Below are the code and all the weights of a small trained network. Each question names an input and a class and asks about switching units off, where a switched-off unit gives its printed mean instead of its output.

import numpy as np


def w(rows, s, z=0):
    codes = np.array(rows[::2]) - 128.0
    scale = np.full(codes.shape[1], s)
    scale[-1] = z or s
    return codes * scale


def norm(h):
    return h / np.sqrt((h * h).mean(-1, keepdims=True) + 1e-5)


def f(y):
    return y / 2 * (1 + np.tanh(0.7978845608 * (y + 0.044715 * y**3)))


def log_softmax(a):
    a = a - a.max(-1, keepdims=True)
    return a - np.log(np.exp(a).sum(-1, keepdims=True))


def net(x, mask):
    res = np.array(x, float).reshape(1, 2) / 4 @ E
    u = 0
    for l in range(2):
        y = f(norm(res) @ A[l][:, :-1].T + A[l][:, -1])
        res = res + np.where(mask[u : u + 11], y, B[l][:, -1]) @ B[l][:, :-1]
        u += 11
    return log_softmax(norm(res)[-1] @ U[:, :-1].T + U[:, -1])


A, B = {}, {}
E = w([
[163,131,113,95,225,213],'x0',
[161,253,191,66,164,106],'x1',
],0.0054)
A[0] = w([
[97,153,165,123,112,91,87],'0.n0',
[127,120,124,130,154,253,143],'0.n1',
[78,192,120,127,160,109,76],'0.n2',
[181,118,120,92,146,213,46],'0.n3',
[127,122,160,115,90,130,43],'0.n4',
[173,68,142,162,75,123,68],'0.n5',
[97,118,107,85,105,138,146],'0.n6',
[149,122,150,161,114,126,75],'0.n7',
[128,156,125,111,91,150,122],'0.n8',
[167,158,155,100,199,100,189],'0.n9',
[108,151,73,153,24,128,2],'0.n10',
],0.011,0.0016)
B[0] = w([
[145,120,113,152,176,155,178],'0.n0',
[143,131,116,38,161,245,254],'0.n1',
[123,128,96,185,89,132,165],'0.n2',
[130,59,165,101,120,145,216],'0.n3',
[168,137,148,100,108,139,132],'0.n4',
[101,94,94,99,137,88,220],'0.n5',
[143,102,128,171,157,81,139],'0.n6',
[119,120,133,105,129,125,130],'0.n7',
[138,154,88,139,123,145,133],'0.n8',
[96,123,119,112,153,91,237],'0.n9',
[131,125,153,141,99,130,230],'0.n10',
],0.012,0.0055)
A[1] = w([
[174,150,208,177,123,68,139],'1.n0',
[118,90,111,48,177,211,150],'1.n1',
[147,87,58,187,214,205,196],'1.n2',
[125,92,162,47,181,248,137],'1.n3',
[236,225,151,132,136,172,69],'1.n4',
[104,125,57,152,87,145,119],'1.n5',
[112,189,146,91,126,128,246],'1.n6',
[133,41,100,105,193,176,112],'1.n7',
[164,84,114,168,27,116,226],'1.n8',
[227,152,215,174,46,186,49],'1.n9',
[150,145,97,157,157,254,39],'1.n10',
],0.0091,0.0014)
B[1] = w([
[88,147,143,90,212,138,155],'1.n0',
[99,69,160,1,144,65,240],'1.n1',
[95,180,112,46,124,143,179],'1.n2',
[63,68,120,119,129,8,254],'1.n3',
[134,81,67,124,77,112,146],'1.n4',
[146,197,181,172,164,196,144],'1.n5',
[141,67,98,176,61,185,142],'1.n6',
[136,202,166,76,138,134,214],'1.n7',
[177,142,129,144,128,137,188],'1.n8',
[142,117,214,96,191,163,147],'1.n9',
[138,88,134,208,147,40,168],'1.n10',
],0.0087,0.01)
U = w([
[123,106,96,117,52,217,113],'0',
[93,214,30,187,164,103,164],'1',
[193,182,243,170,209,182,161],'2',
[72,74,128,2,145,66,161],'3',
[131,143,151,137,113,186,22],'4',
[174,54,149,241,49,53,141],'5',
[151,154,155,124,92,177,17],'6',
[120,167,174,131,81,176,7],'7',
],0.017,0.012)

Each question gives the input, the list of numbers given to net, and the class t.
The units are the neurons (one row each of A and B). Each row of codes is followed by its name. A weight is (code - 128) times the scale printed after its matrix; where a second scale follows, it is the last column's (A, B and U).
mask holds one flag per neuron, layer by layer. A switched-off neuron (its flag False) gives its mean, the last column of its row in B, instead of its output. The means were averaged over made-up inputs and are rounded, as every weight is.
A unit's drop is (log p(t) with every unit on - log p(t) with that unit switched off) / (log p(t) with every unit on - log p(t) with every unit switched off).
The circuit of an input: a set's keep is (log p(t) with only the set's units on - log p(t) with every unit switched off) / (log p(t) with every unit on - log p(t) with every unit switched off). Starting from the 12 units with the biggest drops (on a tie, the unit counted first), units are removed one at a time, each time the one whose removal leaves the highest keep (on an exact tie, the one counted first), for as long as the keep stays at least 0.8.
units of the circuit, in order: the units of the circuit, biggest drop first
k most important neurons: the k neurons with the biggest drops, biggest first
top k neurons in layer l: the k neurons of layer l with the biggest drops, biggest first
drop when u is switched off: that unit's drop, to one decimal
input [-1,-7], class 0: most important neuron => (0.n1)
input [-6,5], class 2: 3 most important neurons => (0.n1 1.n9 1.n3)
input [-1,-5], class 5: 2 most important neurons => (0.n1 0.n0)
input [-5,5], class 1: top 2 neurons in layer 0 => (0.n3 0.n1)
input [-3,8], class 1: 2 most important neurons => (1.n1 0.n1)
input [-1,1], class 1: 2 most important neurons => (0.n1 0.n0)
input [-4,-4], class 5: units of the circuit, in order => (0.n1 1.n1)
input [-8,8], class 1: units of the circuit, in order => (1.n1 0.n3 0.n1 1.n3)
input [-5,0], class 2: 2 most important neurons => (0.n1 0.n9)
input [-5,-2], class 5: 2 most important neurons => (0.n1 0.n5)
input [-8,6], class 2: top 3 neurons in layer 1 => (1.n9 1.n3 1.n1)
input [-5,-1], class 5: 4 most important neurons => (0.n5 0.n1 1.n1 1.n7)
input [-6,4], class 2: 2 most important neurons => (0.n1 1.n9)
input [-8,-1], class 5: top 2 neurons in layer 0 => (0.n5 0.n1)
input [-1,8], class 1: 2 most important neurons => (0.n1 1.n1)
input [-2,7], class 1: 2 most important neurons => (1.n1 0.n1)
input [-8,0], class 2: top 2 neurons in layer 0 => (0.n9 0.n10)
input [-2,8], class 1: most important neuron => (1.n1)
input [2,8], class 1: top 2 neurons in layer 0 => (0.n1 0.n2)
input [-4,1], class 2: drop when 0.n1 is switched off => 0.8
input [-5,8], class 1: drop when 1.n1 is switched off => 0.5
input [-5,-6], class 5: drop when 0.n1 is switched off => 0.4
